Here is a tiny trained network, its code and every weight. The questions are about switching its units off for an input and a class, where a switched-off unit gives its printed mean instead of its output.

import numpy as np


def w(rows, s, z=0):
    codes = np.array(rows[::2]) - 128.0
    scale = np.full(codes.shape[1], s)
    scale[-1] = z or s
    return codes * scale


def f(y):
    return np.maximum(y, 0)


def log_softmax(a):
    a = a - a.max(-1, keepdims=True)
    return a - np.log(np.exp(a).sum(-1, keepdims=True))


def net(x, mask):
    res = np.array(x, float).reshape(1, 7) / 4 @ E
    y = f(res @ A[0][:, :-1].T + A[0][:, -1])
    res = res + np.where(mask, y, B[0][:, -1]) @ B[0][:, :-1]
    return log_softmax(res[-1] @ U[:, :-1].T + U[:, -1])


A, B = {}, {}
E = w([
[115,141,130,143,119,112,123,124,132,142,150,140],'x0',
[103,196,200,203,200,169,130,220,94,174,35,200],'x1',
[74,98,200,21,168,10,61,89,123,180,53,132],'x2',
[137,42,49,159,89,65,216,164,230,212,54,154],'x3',
[126,121,127,125,129,136,125,131,131,118,119,122],'x4',
[156,58,209,183,53,188,78,36,72,211,90,90],'x5',
[1,18,102,141,179,151,161,191,43,175,178,100],'x6',
],0.0069)
A[0] = w([
[153,78,83,131,69,94,190,135,183,163,61,185,44],'neuron 0',
[70,195,173,197,176,168,116,197,112,165,2,191,152],'neuron 1',
[118,81,153,73,138,77,74,101,149,166,86,132,45],'neuron 2',
[43,76,70,113,148,138,179,112,98,154,163,48,106],'neuron 3',
[225,135,207,143,29,145,102,66,152,115,67,162,153],'neuron 4',
[112,58,87,178,127,72,205,136,183,179,72,151,17],'neuron 5',
[85,132,113,54,130,51,101,164,134,142,96,143,125],'neuron 6',
[176,33,224,179,59,175,55,62,80,201,106,106,62],'neuron 7',
[155,67,58,23,42,110,127,96,154,116,208,53,107],'neuron 8',
[13,34,96,94,135,158,134,153,57,172,143,101,19],'neuron 9',
[134,155,165,196,163,172,128,174,119,152,87,177,49],'neuron 10',
[33,44,128,151,175,163,137,227,80,219,192,114,56],'neuron 11',
[124,66,131,112,81,102,190,133,201,194,100,172,3],'neuron 12',
[112,80,61,75,47,99,117,42,147,87,217,21,86],'neuron 13',
[95,185,119,70,200,120,149,162,108,54,199,129,253],'neuron 14',
[168,115,88,221,70,216,207,137,125,102,168,101,26],'neuron 15',
[87,177,212,110,173,168,26,83,88,83,184,71,117],'neuron 16',
[116,77,201,90,114,65,94,96,116,163,84,115,58],'neuron 17',
[133,64,47,136,108,103,170,145,196,202,75,139,17],'neuron 18',
[205,185,105,96,135,83,125,120,212,87,108,161,214],'neuron 19',
[186,143,27,152,117,197,171,210,111,137,164,149,195],'neuron 20',
[84,137,124,61,168,57,137,152,141,107,115,134,142],'neuron 21',
[117,131,146,133,169,151,72,112,56,94,147,50,121],'neuron 22',
[132,63,181,161,85,178,92,58,59,216,95,63,83],'neuron 23',
[124,126,157,57,152,55,107,81,103,182,58,156,61],'neuron 24',
[168,124,58,239,53,195,167,133,134,91,175,137,44],'neuron 25',
],0.0069,0.0026)
B[0] = w([
[171,81,107,56,73,211,74,92,104,69,218,218,200],'neuron 0',
[124,93,89,246,55,79,98,174,23,235,20,99,254],'neuron 1',
[64,145,196,143,173,186,179,56,150,142,107,30,194],'neuron 2',
[189,211,48,52,142,118,67,158,187,237,180,106,204],'neuron 3',
[192,235,61,76,206,93,44,174,182,179,175,82,227],'neuron 4',
[207,68,139,140,50,211,131,123,87,20,190,205,208],'neuron 5',
[26,76,183,130,248,143,201,106,178,94,95,75,201],'neuron 6',
[115,60,75,141,215,13,156,227,236,65,178,194,248],'neuron 7',
[82,81,100,219,55,33,93,166,28,206,61,51,221],'neuron 8',
[170,241,108,45,149,173,75,132,160,223,199,40,215],'neuron 9',
[78,113,122,190,67,120,167,104,43,163,34,59,194],'neuron 10',
[182,235,83,40,150,141,15,165,153,206,162,101,233],'neuron 11',
[175,54,154,64,62,237,150,88,101,53,185,201,190],'neuron 12',
[115,71,89,254,12,87,163,147,43,219,55,78,226],'neuron 13',
[194,27,98,129,131,107,174,162,124,54,152,218,235],'neuron 14',
[31,122,242,91,196,154,192,22,155,83,167,50,209],'neuron 15',
[162,27,179,77,30,239,127,67,78,50,203,208,236],'neuron 16',
[33,107,243,123,187,207,221,46,129,100,137,49,203],'neuron 17',
[226,67,162,123,69,199,95,145,67,98,162,229,206],'neuron 18',
[152,249,43,87,171,90,55,156,171,196,168,89,228],'neuron 19',
[6,129,183,133,199,62,133,114,178,102,137,43,221],'neuron 20',
[41,73,165,148,198,64,146,106,206,81,138,94,201],'neuron 21',
[208,120,122,99,42,167,98,127,88,139,177,200,194],'neuron 22',
[135,74,49,148,230,46,166,223,222,57,142,188,235],'neuron 23',
[54,187,178,94,135,162,131,22,99,175,130,52,212],'neuron 24',
[38,122,229,92,188,185,174,68,175,110,124,10,211],'neuron 25',
],0.0052,0.0094)
U = w([
[3,126,249,116,195,213,205,26,154,97,133,38,2],'0',
[189,75,185,95,47,246,98,78,52,40,186,243,174],'1',
[82,92,112,235,50,83,120,151,40,190,45,86,181],'2',
[191,241,76,65,181,144,40,120,184,180,161,93,68],'3',
[75,71,71,142,233,54,185,202,197,51,159,196,249],'4',
],0.0062,0.0027)

Each question gives the input, the list of numbers given to net, and the class t.
The units are the neurons (one row each of A and B). Each row of codes is followed by its name. A weight is (code - 128) times the scale printed after its matrix; where a second scale follows, it is the last column's (A, B and U).
mask holds one flag per neuron, in row order. A switched-off neuron (its flag False) gives its mean, the last column of its row in B, instead of its output. The means were averaged over made-up inputs and are rounded, as every weight is.
A unit's drop is (log p(t) with every unit on - log p(t) with that unit switched off) / (log p(t) with every unit on - log p(t) with every unit switched off).
The circuit of an input: a set's keep is (log p(t) with only the set's units on - log p(t) with every unit switched off) / (log p(t) with every unit on - log p(t) with every unit switched off). Starting from the 12 units with the biggest drops (on a tie, the unit counted first), units are removed one at a time, each time the one whose removal leaves the highest keep (on an exact tie, the one counted first), for as long as the keep stays at least 0.8.
units of the circuit, in order: the units of the circuit, biggest drop first
most important unit: the unit with the biggest drop
top k neurons: the k neurons with the biggest drops, biggest first
drop of u: that unit's drop, to one decimal
input [-7,8,7,0,1,-2,3], class 2: most important unit => neuron 1
input [2,-6,3,-1,-2,-4,-5], class 2: units of the circuit, in order => neuron 13; neuron 8
input [2,-6,-3,-3,7,-6,-6], class 2: units of the circuit, in order => neuron 13; neuron 8
input [6,7,0,6,-4,8,5], class 4: top 4 neurons => neuron 7; neuron 23; neuron 13; neuron 8
input [7,6,2,7,-8,-7,8], class 3: top 2 neurons => neuron 11; neuron 9
input [-6,-2,2,-5,0,4,-6], class 3: top 2 neurons => neuron 4; neuron 5
input [6,-4,8,2,-8,7,-5], class 0: top 3 neurons => neuron 17; neuron 24; neuron 2
input [8,3,4,2,8,1,-3], class 0: units of the circuit, in order => neuron 17; neuron 24
input [-1,8,-8,-3,-2,5,-3], class 0: top 4 neurons => neuron 15; neuron 25; neuron 13; neuron 8
input [-7,7,-7,2,4,5,8], class 3: top 4 neurons => neuron 11; neuron 9; neuron 3; neuron 17
input [-7,6,-8,-6,1,8,0], class 0: top 4 neurons => neuron 15; neuron 25; neuron 10; neuron 14
input [6,-6,4,6,0,5,0], class 1: top 2 neurons => neuron 12; neuron 0
input [-5,3,-6,8,7,-7,-6], class 1: top 2 neurons => neuron 0; neuron 18
input [0,2,-2,-8,1,-3,-6], class 1: units of the circuit, in order => neuron 16
input [8,0,1,-6,-2,8,5], class 4: top 2 neurons => neuron 7; neuron 23
input [5,0,1,-1,5,8,3], class 4: top 2 neurons => neuron 7; neuron 23
input [-2,-7,-4,2,2,-7,-5], class 2: units of the circuit, in order => neuron 8; neuron 13
input [0,0,-1,-4,-4,5,-1], class 4: units of the circuit, in order => neuron 7; neuron 23
input [-7,-4,-5,-5,-8,1,-4], class 0: drop of neuron 11 => 0.3
input [0,1,6,2,8,-1,8], class 3: units of the circuit, in order => neuron 11
input [-2,5,-5,6,-7,7,0], class 4: drop of neuron 16 => 0.2
input [2,8,-5,-2,-5,-7,-3], class 2: drop of neuron 8 => 0.0
